What each symbol does to the elements:
&: x518->x10, x980->x518, x98->x524, x775->x624, x794->x548, x10->x497, x339->x841, x100->x980, x146->x965, x15->x406, x524->x843, x217->x775, x472->x893, x406->x435, x705->x978, x954->x445, x694->x472, x893->x818, x841->x553, x62->x954, x435->x78, x445->x207, x747->x694, x965->x441, x617->x220, x548->x339, x681->x617, x944->x146, x978->x287, x441->x15, x624->x794, x207->x217, x220->x747, x78->x62, x843->x705, x818->x98, x87->x100, x287->x87, x553->x944, x497->x681
@: x518->x548, x980->x339, x98->x406, x775->x681, x794->x10, x10->x794, x339->x980, x100->x841, x146->x978, x15->x524, x524->x15, x217->x617, x472->x62, x406->x98, x705->x965, x954->x694, x694->x954, x893->x78, x841->x100, x62->x472, x435->x818, x445->x747, x747->x445, x965->x705, x617->x217, x548->x518, x681->x775, x944->x287, x978->x146, x441->x843, x624->x497, x207->x220, x220->x207, x78->x893, x843->x441, x818->x435, x87->x553, x287->x944, x553->x87, x497->x624
$: x518->x980, x980->x100, x98->x818, x775->x217, x794->x624, x10->x518, x339->x548, x100->x87, x146->x944, x15->x441, x524->x98, x217->x207, x472->x694, x406->x15, x705->x843, x954->x62, x694->x747, x893->x472, x841->x339, x62->x78, x435->x406, x445->x954, x747->x220, x965->x146, x617->x681, x548->x794, x681->x497, x944->x553, x978->x705, x441->x965, x624->x775, x207->x445, x220->x617, x78->x435, x843->x524, x818->x893, x87->x287, x287->x978, x553->x841, x497->x10

The rows follow the links: the fewer symbols apart two elements are, the more alike their rows tend to be.

Known rows, each with its element:
-201  -298  -274   366   332   290   873   -25   248   495   641    -1  -418    59  -123   131   -67  -648  -281  -266   -22   217  -709  -298    37   469  -314   134   527   145   -98   111  -385   269  -337   -39   -97   263   335  -290  -233   190    64   453  -166  -300  -775   -37  -565   215    12   373  -436   237   205  -436    -1  -472  -207: x775
 309   107  -282   151  -122   -23   752    20   -68  -364   212    59    41  -325  -299   -31  -320   190  -336   -93  -615     8   581   777   107  -355  -124   314   225  -386   253   213   267   296   267  -339  -514     8  -356   445   232  -197   601  -626    35    72     2  -581   279   125  -384  -401    25    38   -19  -706   276   405   373: x681
-154    24    48  -180  -100  -187  -209  -229  -364    46    82   483  -181   276  -117   457    95  -102  -846   102    45   154  -772  -815   -38   197   -36  -116    39  -694   460   -88   -47   121   338   174   152    83  -177  -149   517  -560  -316   435   732   120   235   -40   539   -65   216   156   627   -82    78  -439  -769  -253   -16: x445
 224   -83  -269   350   435   125  1100    44    61   -89   494  -110  -209  -102   -90  -234  -116  -115   392  -111  -269    46   517   954   134  -178     9   399   356   330  -294   264   -75   174  -605   -14  -207    -1   141    19  -376   216   430  -290  -484  -100  -672  -227  -633   362    22   -36  -535    82   -26  -254   661   -20   160: x794
  65   184   111  -267  -398  -471  -400  -309  -558  -199  -167   477    49   249   -72   245    84   200  -565   242   -21   -12  -164  -331  -122  -264   189  -391    55  -812   372  -307    93   145   226   107   143    34  -441    84   735  -542  -100   -51   657   417   538  -324   671  -186   155    94   990  -164   -92  -587  -456   148    44: x954
-208  -207  -566    76   203  -195   335  -171   389  -526  -136   729   330  -273  -197   -94  -205   224  -408   -21  -151   120   -66    29   103  -290  -475   644  -350  -402   331   156   565   164   407    -2   143  -269  -321    31   569    66  -324  -604   750   456   115  -534   451   111   -85  -498    62  -167    -5    15   -31    97   268: x220
 426   -75  -235   197  -100   219  1002   112  -179  -117   377  -205  -224   -72  -139    42   -57    -4  -281    70  -611  -109   555  1039   136  -195   110   187   386   -94   131   203    12    52  -136  -202  -618   158  -385   359  -222  -183   709  -435  -158  -211  -321  -457    17   185  -249   -56   -65    35  -105  -889   326   164   182: x497

Each walk starts at a row. The symbols on each line, taken left to right, move it on to the next element.
Answer with the element's row; about right is enough.
---
 -72  -136  -531   138   -12   -65   672   -35   213  -650   -15   581   196  -520  -202  -137  -444   375  -398    63  -510    62   322   309    85  -450  -364   662    20  -513   321   268   440   162   412  -108  -162  -214  -512   298   496    57   -29  -740   512   386    71  -630   512   244  -139  -455   -38  -135   194  -343   -11   234   290
@ @ @ & @ & @ $ ->  -263   -298   -121    -33    178     76    159   -211   -199    291    308    436   -193    182    -10    485    116   -463   -618   -156     43    374   -944  -1086     37    399   -357   -194    251   -463    405   -101   -250    268     61     96    134    321     94   -272    444   -268   -299    641    467    -55     44    -55    139     95    110    263    262   -171     74   -372   -629   -433    -32
& @ $ @ & ->   59  -319  -389   399   402   347   938   -93   233   323   592    -5  -240   -32   -96    76   -73  -495    27  -135  -154    -8   -66   405   113   440  -204   252   578   213  -319   180  -346   292  -581  -126  -232   185   317   -93  -403   263   303   299  -448  -298  -771  -109  -701   462   -83   173  -662    75   238  -558   389  -263   -36
---
-226  -337  -281   127   232   134   603  -105    37   493   558   216  -331   139   -21   360    28  -623  -412  -212   173   337  -923  -881   191   532  -283    15   360   -75   237   154  -389   247   -63    10    54   179   158  -308   -18  -125  -220   667    74  -335  -395     8  -179   244    52   379   -80    93    93  -336  -379  -641  -158
& & @ @ & @ $ @ ->  354   172  -409   181   258    48   808    15   173  -472   234    21   -91  -124   -70  -237  -173   302   310    68  -270  -173   663  1301    80  -308   -84   549    45    84  -237   264   124    53  -376    77  -269   105  -221   354   -85   137   420  -578  -172   136  -343  -388  -197   280   -61  -321  -518  -122  -351  -211   547   200   317
$ @ @ @ $ $ @ ->  389   116  -162  -114   205   -89   496   136    18  -634  -182   142    21  -249  -154  -377  -243   583    10   -81  -223  -194   746  1062   233  -422    55   447  -204  -168     9   272   348   -52  -108   -69   -94    -6  -516   284    89   -85   183  -766    95   416   -91  -249    84   140    12  -554  -168  -281  -277    67   523   311   497
---
 693   -13    25   161    57   159  1024    91  -290   178   622  -547  -488   254  -136     1    -7  -252   -97  -116  -254   -14   313   593   170    33   220   -89   694    86  -101   200  -342   -33  -465  -163  -596   320   -40   150  -337  -174   621   105  -547  -484  -511   -98  -267   162  -160   207  -201   148  -146  -840   199    99   264
@ @ & $ & $ @ @ $ ->  396   -96    63   184   197    93   716    61  -316   480   648  -243  -561   325    39   339   125  -329  -115  -212   138   -42  -104   141    56   332   276  -259   720   117  -187    42  -369   116  -746  -146  -304   528   155   -30  -406  -267   516   583  -388  -325  -634    63  -424   135    -9   510  -359   -20  -160  -605   174  -383    -4
$ & & $ $ ->  332   -76   152   -50   291   143   295     8  -298   524   562  -169  -498   573    38   441   361  -503   -79  -155   358   150  -579  -335   -13   455   206  -326   394   -71  -137   -30  -395   223  -566   141   221   354   279  -256  -184  -134   152   870  -165  -336  -524   223  -430    21   286   753   -72   -21  -214  -394  -190  -554   -85
---
 107    92  -324  -271   205  -160   158   105    94  -770  -281   178   351  -272   -98  -284  -134   636    44   -74    45   -38   420   557   301  -398  -211   546  -563  -261   112   230   609   -92   275    22   -13   -62  -535   173   502  -113   -39  -777   417   478   341  -255   469  -167   -26  -584   232  -352  -390   344   197   271   459
@ $ $ @ & $ $ -> -245   -12  -146  -420   146    -5  -184   126   232  -563  -304   202   322  -267    60  -171  -238   490  -177   -89    65   -49    12   -88   258  -134  -336   308  -770  -283   201   337   706  -105   426   -53   139   -73  -600   -31   587   -27  -323  -434   612   330   528    -5   390  -247  -118  -688   208  -412  -299   823  -176   194   440
& $ @ & $ & & $ -> -108   -13    33   -26   110   -66  -107  -330  -217   427   418   320  -375   465    -4   380   343  -495  -200     4   388   107  -849  -817   -71   449    49  -344   376  -230  -108  -201  -316   141  -343   170   375   177   332  -406   -49  -147  -196   785   206   -76  -252   189  -161    66   292   537    79    43   -83  -254  -257  -627  -118
---
 145   364   214  -225  -587  -423  -481  -146  -541  -336  -249   274    19   284   -82   124    79   466  -189   443  -153  -311   307   205  -221  -470   269  -249    11  -621   245  -413   142     9    99   108   178   -49  -432   268   504  -575   121  -351   398   267   383  -224   594  -153   234   124   680    11  -315  -668   -86   421   -18
@ $ @ $ $ ->  386   408   353  -285  -486  -384  -626  -146  -306  -220  -209     0   127   195  -107   -96   107   376   218   358   -63  -274   952   617  -228  -577   528  -486   208  -256    27  -452   -56  -146  -209    -5   -19   -77   -63   386   -16  -304   304  -481    -5   192   309  -156   263   -53   185   238   541  -146  -201  -660    90   513  -133
& $ @ & @ $ & ->  228   340   490     9  -477  -282  -605    46  -276  -140  -205  -276    63   196    76  -207    34   248   522   476  -241  -353  1003   881  -284  -393   430  -449   304   238  -237  -366  -189    -5  -332  -112    25   -73   125   402  -334   -29   501  -374  -397   145   112    25   -69   -12   248   387    90   205   -64  -509   307   429  -275
---
-386   -74  -106  -270   143    69  -292   110   280  -231  -418   145   327  -263   133   -44  -115   192  -187  -195   319    35  -444  -710   202    79  -428   144  -870  -122   289   260   525  -139   572   -32   216  -114  -377   -10   571    10  -669   -54   444   184   532   188   400  -304  -239  -478   230  -234   -81  1076  -323   -70   100
& $ & @ $ @ -> -355  -290    71    49   201   390  -377    92   378   357  -253  -414   100  -164   288   -75     3  -359   229  -170   350   235  -604  -888   -10   577  -283    22  -464   532   -70   109    66  -226   206    68   221   -87   383  -380  -302   445  -400   478  -294  -385    40   540  -179  -234  -228    20  -113   108   285  1089  -296  -179  -255
@ $ $ @ $ -> -306  -260   211   174    90   300  -377   179   402   407  -140  -449    70   -54   252  -118   106  -380   495  -130   179    45  -262  -471  -230   396    93  -306  -125   787  -352   -60  -316  -245    56    20    36  -197   647  -295  -531   500  -179   478  -583  -486   -67   566  -424    31   -43    47  -417   417   217   557   -12  -128  -426
---
-167   -51   330   136  -149   160  -430    49   225   484  -113  -634    12    79   274  -150    88  -237   695    20    81  -124   403   141  -327    84   129  -298   228   752  -497  -362  -389  -152  -275  -127   -19   -57   681  -107  -684   438   129   365  -893  -329  -173   373  -466  -156   -63   349  -448   364   284   218   172    44  -548
$ @ $ @ & ->  332   267   494   255  -337    28  -598   215   -34   247  -177  -530    39   113   105  -261   201    45   676   289  -106  -194   655   659  -426  -151   499  -363   341   517  -415  -364  -263  -121  -247  -115   -87  -112   554   195  -560   137   394    23  -805  -160  -162   164  -298    75   108   435  -155   291   158  -201   361   231  -402
@ & @ $ $ $ ->  -536   -216    -83   -212    136    133   -464     77    292    227   -266    -20    286   -252    212    -40    -17   -137    -18   -183    432     60   -704  -1026     98    527   -368     77   -704    252     78    210    366   -259    469     48    195    -50      8   -325    249    183   -671    473    181    -62    251    300    113   -308   -163   -295    -21     62    164   1115   -505   -177     34
